Below is a small trained network, with its code and all its weights. Each question gives an input and a target symbol and asks what happens when units are switched off, that is, made to give their printed mean instead of their output.

import numpy as np


def w(rows, s, z=0):
    codes = np.array(rows[::2]) - 128.0
    scale = np.full(codes.shape[1], s)
    scale[-1] = z or s
    return codes * scale


def norm(h):
    return h / np.sqrt((h * h).mean(-1, keepdims=True) + 1e-5)


def f(y):
    return np.maximum(y, 0)


def softmax(a):
    e = np.exp(a - a.max(-1, keepdims=True))
    return e / e.sum(-1, keepdims=True)


def log_softmax(a):
    a = a - a.max(-1, keepdims=True)
    return a - np.log(np.exp(a).sum(-1, keepdims=True))


def net(x, mask):
    ids = ['αδζηθλπστφω'.index(c) for c in x.split()]
    T = len(ids)
    res = E[ids] + P[:T]
    u = 0
    for l in range(2):
        r = norm(res)
        for j in range(2):
            rows = slice(2 * j, 2 * j + 2)
            q, k, v = (r @ M[l][rows].T for M in (Q, K, V))
            z = softmax(np.where(np.tri(T) > 0, q @ k.T / 2**0.5, -1e9)) @ v
            o = O[l][rows]
            res = res + np.where(mask[u + j], z, o[:, -1]) @ o[:, :-1]
        u += 2
        y = f(norm(res) @ A[l][:, :-1].T + A[l][:, -1])
        res = res + np.where(mask[u : u + 12], y, B[l][:, -1]) @ B[l][:, :-1]
        u += 12
    return log_softmax(norm(res)[-1] @ U[:, :-1].T + U[:, -1])


Q, K, V, O, A, B = {}, {}, {}, {}, {}, {}
E = w([
[133,93,129],'α',
[179,136,176],'δ',
[144,63,109],'ζ',
[53,146,138],'η',
[87,147,5],'θ',
[114,134,149],'λ',
[94,119,123],'π',
[141,132,216],'σ',
[152,129,146],'τ',
[98,46,113],'φ',
[96,120,123],'ω',
],0.022)
P = w([
[181,11,141],'0',
[95,146,165],'1',
[98,142,163],'2',
[104,129,161],'3',
[110,122,167],'4',
[111,115,158],'5',
[110,116,153],'6',
[111,116,155],'7',
[112,114,152],'8',
[112,111,150],'9',
[111,110,150],'10',
[110,110,150],'11',
],0.012)
Q[0] = w([
[117,208,5],'L0H1',
[172,193,55],'L0H1',
[53,134,118],'L0H2',
[221,90,130],'L0H2',
],0.024)
K[0] = w([
[234,166,219],'L0H1',
[145,133,165],'L0H1',
[118,82,133],'L0H2',
[102,252,91],'L0H2',
],0.029)
V[0] = w([
[128,93,160],'L0H1',
[254,199,107],'L0H1',
[110,175,118],'L0H2',
[143,115,127],'L0H2',
],0.016)
O[0] = w([
[92,214,157,143],'L0H1',
[52,2,185,1],'L0H1',
[207,111,87,94],'L0H2',
[119,129,146,133],'L0H2',
],0.0078,0.021)
A[0] = w([
[155,152,164,88],'L0N1',
[134,110,157,12],'L0N2',
[122,42,123,84],'L0N3',
[152,117,46,23],'L0N4',
[129,132,87,66],'L0N5',
[16,83,1,80],'L0N6',
[127,106,140,5],'L0N7',
[70,173,145,251],'L0N8',
[129,109,149,114],'L0N9',
[129,116,135,30],'L0N10',
[133,106,93,11],'L0N11',
[31,91,161,135],'L0N12',
],0.015,0.0024)
B[0] = w([
[124,115,96,172],'L0N1',
[119,129,144,130],'L0N2',
[83,126,104,139],'L0N3',
[136,155,123,143],'L0N4',
[144,144,123,141],'L0N5',
[153,149,4,167],'L0N6',
[118,127,135,129],'L0N7',
[183,138,103,254],'L0N8',
[135,129,142,132],'L0N9',
[125,131,133,128],'L0N10',
[144,137,122,131],'L0N11',
[175,128,64,164],'L0N12',
],0.04,0.009)
Q[1] = w([
[138,3,159],'L1H1',
[92,96,50],'L1H1',
[101,24,186],'L1H2',
[69,88,222],'L1H2',
],0.029)
K[1] = w([
[94,204,228],'L1H1',
[118,196,62],'L1H1',
[85,251,176],'L1H2',
[69,231,134],'L1H2',
],0.026)
V[1] = w([
[63,103,76],'L1H1',
[168,2,149],'L1H1',
[189,46,100],'L1H2',
[102,123,126],'L1H2',
],0.031)
O[1] = w([
[43,107,104,106],'L1H1',
[184,3,65,5],'L1H1',
[146,15,108,227],'L1H2',
[89,151,136,75],'L1H2',
],0.023,0.014)
A[1] = w([
[170,96,63,176],'L1N1',
[207,163,93,3],'L1N2',
[131,73,217,83],'L1N3',
[108,209,81,154],'L1N4',
[189,128,227,187],'L1N5',
[185,85,49,211],'L1N6',
[159,84,165,163],'L1N7',
[146,160,172,19],'L1N8',
[4,68,145,6],'L1N9',
[74,79,119,184],'L1N10',
[123,203,71,169],'L1N11',
[154,114,144,38],'L1N12',
],0.018,0.0028)
B[1] = w([
[95,193,192,219],'L1N1',
[198,196,202,214],'L1N2',
[153,4,58,132],'L1N3',
[152,50,82,242],'L1N4',
[68,64,46,196],'L1N5',
[90,198,219,246],'L1N6',
[105,65,160,154],'L1N7',
[157,107,55,170],'L1N8',
[55,248,249,145],'L1N9',
[62,178,181,150],'L1N10',
[79,19,79,245],'L1N11',
[102,112,128,137],'L1N12',
],0.024,0.011)
U = w([
[41,167,183,38],'α',
[114,2,123,196],'δ',
[26,140,164,139],'ζ',
[128,244,91,241],'η',
[95,129,57,137],'θ',
[177,185,250,79],'λ',
[197,110,67,50],'π',
[226,57,196,26],'σ',
[52,52,209,138],'τ',
[9,75,40,7],'φ',
[206,107,61,72],'ω',
],0.017,0.0021)

Each question gives the input, a string of symbols that net reads in full, and the target symbol t.
The units are the heads (2 rows each of Q, K, V and O) and the neurons (one row each of A and B). Each row of codes is followed by its name. A weight is (code - 128) times the scale printed after its matrix; where a second scale follows, it is the last column's (O, A, B and U).
mask holds one flag per unit, layer by layer, with each layer's heads first. A switched-off unit (its flag False) gives its mean, the last column of its rows in O or B, instead of its output. The means were averaged over made-up inputs and are rounded, as every weight is.
A unit's drop is (log p(t) with every unit on - log p(t) with that unit switched off) / (log p(t) with every unit on - log p(t) with every unit switched off).
most important unit: the unit with the biggest drop
top k neurons: the k neurons with the biggest drops, biggest first
k most important neurons of layer l: the k neurons of layer l with the biggest drops, biggest first
which heads matter: for each layer, one digit per head in row order, 1 if its drop is at least 0.15 and else 0, layers parted by /
input φ φ φ ζ θ δ, target δ: which heads matter -> 10 / 00
input φ φ η η τ η, target φ: most important unit -> L1H1
input α η η λ τ π φ π ω η η σ, target α: top 4 neurons -> (L0N3, L0N12, L0N8, L0N6)
input ω φ η π δ, target ω: 2 most important neurons of layer 1 -> (L1N6, L1N5)
input φ ζ φ π π η η ω σ λ τ, target φ: top 2 neurons -> (L0N6, L0N8)
input ω η η η σ η λ π, target ω: top 2 neurons -> (L0N12, L1N6)
input ζ η ζ η τ ω η η φ, target ζ: top 2 neurons -> (L0N3, L1N9)
input σ φ λ ζ η ω φ σ, target σ: which heads matter -> 10 / 11
input λ σ η η δ, target λ: top 3 neurons -> (L1N11, L1N6, L1N4)
input ω φ λ, target ω: top 2 neurons -> (L0N12, L1N6)
input φ ζ η τ φ ω φ δ, target φ: top 2 neurons -> (L0N6, L0N8)
input η θ ω ζ τ λ λ α λ, target λ: which heads matter -> 11 / 00
input σ η η α λ η φ δ ω ζ, target σ: top 2 neurons -> (L0N12, L0N6)
input π η η π ω η ω λ λ η, target π: most important unit -> L0H1
input δ φ ζ δ η δ φ φ η ω, target δ: which heads matter -> 10 / 10
input α η η π η η η φ η λ η, target α: which heads matter -> 11 / 10
input λ ζ α σ η, target λ: which heads matter -> 10 / 00
input ζ δ α η η φ η φ δ η λ, target ζ: which heads matter -> 10 / 10
input ζ η η λ τ σ λ φ τ η η, target ζ: which heads matter -> 11 / 10
input σ δ φ η η π λ, target σ: most important unit -> L0H1
input ζ τ λ α η η ζ δ λ, target ζ: 2 most important neurons of layer 0 -> (L0N3, L0N12)
input α τ λ π, target α: which heads matter -> 11 / 10
input ζ π τ, target ζ: top 3 neurons -> (L0N3, L1N9, L0N8)
input ω η τ λ η, target ω: which heads matter -> 10 / 00
input τ σ π η φ θ φ η η ζ ω τ, target τ: which heads matter -> 11 / 01
